Below are the code and all the weights of a small trained network. Each question names an input and a class and asks about switching units off, where a switched-off unit gives its printed mean instead of its output.

import numpy as np


def w(rows, s, z=0):
    codes = np.array(rows[::2]) - 128.0
    scale = np.full(codes.shape[1], s)
    scale[-1] = z or s
    return codes * scale


def f(y):
    return y / 2 * (1 + np.tanh(0.7978845608 * (y + 0.044715 * y**3)))


def log_softmax(a):
    a = a - a.max(-1, keepdims=True)
    return a - np.log(np.exp(a).sum(-1, keepdims=True))


def net(x, mask):
    res = np.array(x, float).reshape(1, 4) / 4 @ E
    y = f(res @ A[0][:, :-1].T + A[0][:, -1])
    res = res + np.where(mask, y, B[0][:, -1]) @ B[0][:, :-1]
    return log_softmax(res[-1] @ U[:, :-1].T + U[:, -1])


A, B = {}, {}
E = w([
[141,212,4,219,111,106,35,129,95,38,193,163],'x0',
[198,73,122,29,119,90,33,216,238,80,128,108],'x1',
[51,145,206,169,47,135,20,249,103,254,121,151],'x2',
[28,163,187,84,91,42,165,78,176,59,115,207],'x3',
],0.0097)
A[0] = w([
[101,78,199,87,73,139,142,161,190,173,85,133,205],'n0',
[50,134,169,123,153,122,231,47,65,69,70,168,172],'n1',
[82,107,181,80,134,75,135,191,165,144,154,108,254],'n2',
[199,164,60,212,174,188,60,162,93,92,163,92,192],'n3',
[160,179,52,160,118,160,154,97,95,139,156,148,182],'n4',
[142,153,79,124,115,140,110,154,138,123,182,116,102],'n5',
[190,53,106,24,171,103,106,133,190,62,120,168,162],'n6',
[255,85,78,141,216,162,138,122,71,142,101,54,159],'n7',
[82,202,121,190,80,129,122,178,100,128,137,135,170],'n8',
[135,96,115,59,155,147,115,90,211,116,125,99,137],'n9',
],0.0093,0.0038)
B[0] = w([
[158,164,174,153,102,119,62,173,218,191,81,171,215],'n0',
[68,197,208,138,211,121,246,45,250,182,201,109,237],'n1',
[255,153,183,78,43,121,106,193,200,174,70,121,198],'n2',
[100,63,40,120,180,227,15,103,40,83,127,121,234],'n3',
[67,54,134,96,206,157,135,181,55,202,211,99,192],'n4',
[130,143,101,86,158,152,157,159,106,138,154,145,161],'n5',
[226,144,118,120,98,69,116,95,127,61,102,128,251],'n6',
[212,117,162,237,180,143,195,168,153,120,75,36,238],'n7',
[183,94,158,77,133,126,154,47,68,208,86,215,184],'n8',
[149,134,126,28,145,104,159,141,210,40,100,110,200],'n9',
],0.0079,0.018)
U = w([
[70,183,145,177,194,112,207,64,219,121,215,94,4],'0',
[112,145,220,155,2,151,67,182,167,236,45,128,190],'1',
[175,173,101,109,103,11,126,116,194,3,81,109,96],'2',
[59,113,195,201,142,93,180,85,61,170,162,170,136],'3',
[120,78,67,222,159,210,91,146,61,88,127,28,169],'4',
[76,118,11,108,106,176,73,105,48,125,171,205,148],'5',
],0.0083,0.0012)

Each question gives the input, the list of numbers given to net, and the class t.
The units are the neurons (one row each of A and B). Each row of codes is followed by its name. A weight is (code - 128) times the scale printed after its matrix; where a second scale follows, it is the last column's (A, B and U).
mask holds one flag per neuron, in row order. A switched-off neuron (its flag False) gives its mean, the last column of its row in B, instead of its output. The means were averaged over made-up inputs and are rounded, as every weight is.
A unit's drop is (log p(t) with every unit on - log p(t) with that unit switched off) / (log p(t) with every unit on - log p(t) with every unit switched off).
The circuit of an input: a set's keep is (log p(t) with only the set's units on - log p(t) with every unit switched off) / (log p(t) with every unit on - log p(t) with every unit switched off). Starting from all 10 units, units are removed one at a time, each time the one whose removal leaves the highest keep (on an exact tie, the one counted first), for as long as the keep stays at least 0.8.
circuit, biggest first: the units of the circuit, biggest drop first
unit that matters most: the unit with the biggest drop
top k neurons: the k neurons with the biggest drops, biggest first
drop when u is switched off: that unit's drop, to one decimal
input [8,-3,3,7], class 3: unit that matters most => n8
input [5,1,-1,6], class 0: circuit, biggest first => [n2; n6]
input [7,2,-8,2], class 4: circuit, biggest first => [n3; n4]
input [4,-3,6,3], class 3: circuit, biggest first => [n0; n8]
input [3,2,-1,1], class 5: circuit, biggest first => [n7; n1; n2]
input [3,1,2,1], class 5: circuit, biggest first => [n7; n1]
input [4,0,3,3], class 5: circuit, biggest first => [n1; n7]
input [3,2,8,-6], class 5: top 3 neurons => [n3; n7; n8]
input [2,8,-6,-7], class 4: top 2 neurons => [n3; n7]
input [3,1,-8,5], class 0: top 2 neurons => [n1; n2]
input [2,-1,-1,5], class 0: drop when n7 is switched off => 0.0
input [1,-3,3,-2], class 5: drop when n1 is switched off => 0.3
input [0,0,-7,7], class 0: drop when n1 is switched off => 3.5
input [5,-4,-6,-1], class 4: circuit, biggest first => [n3]
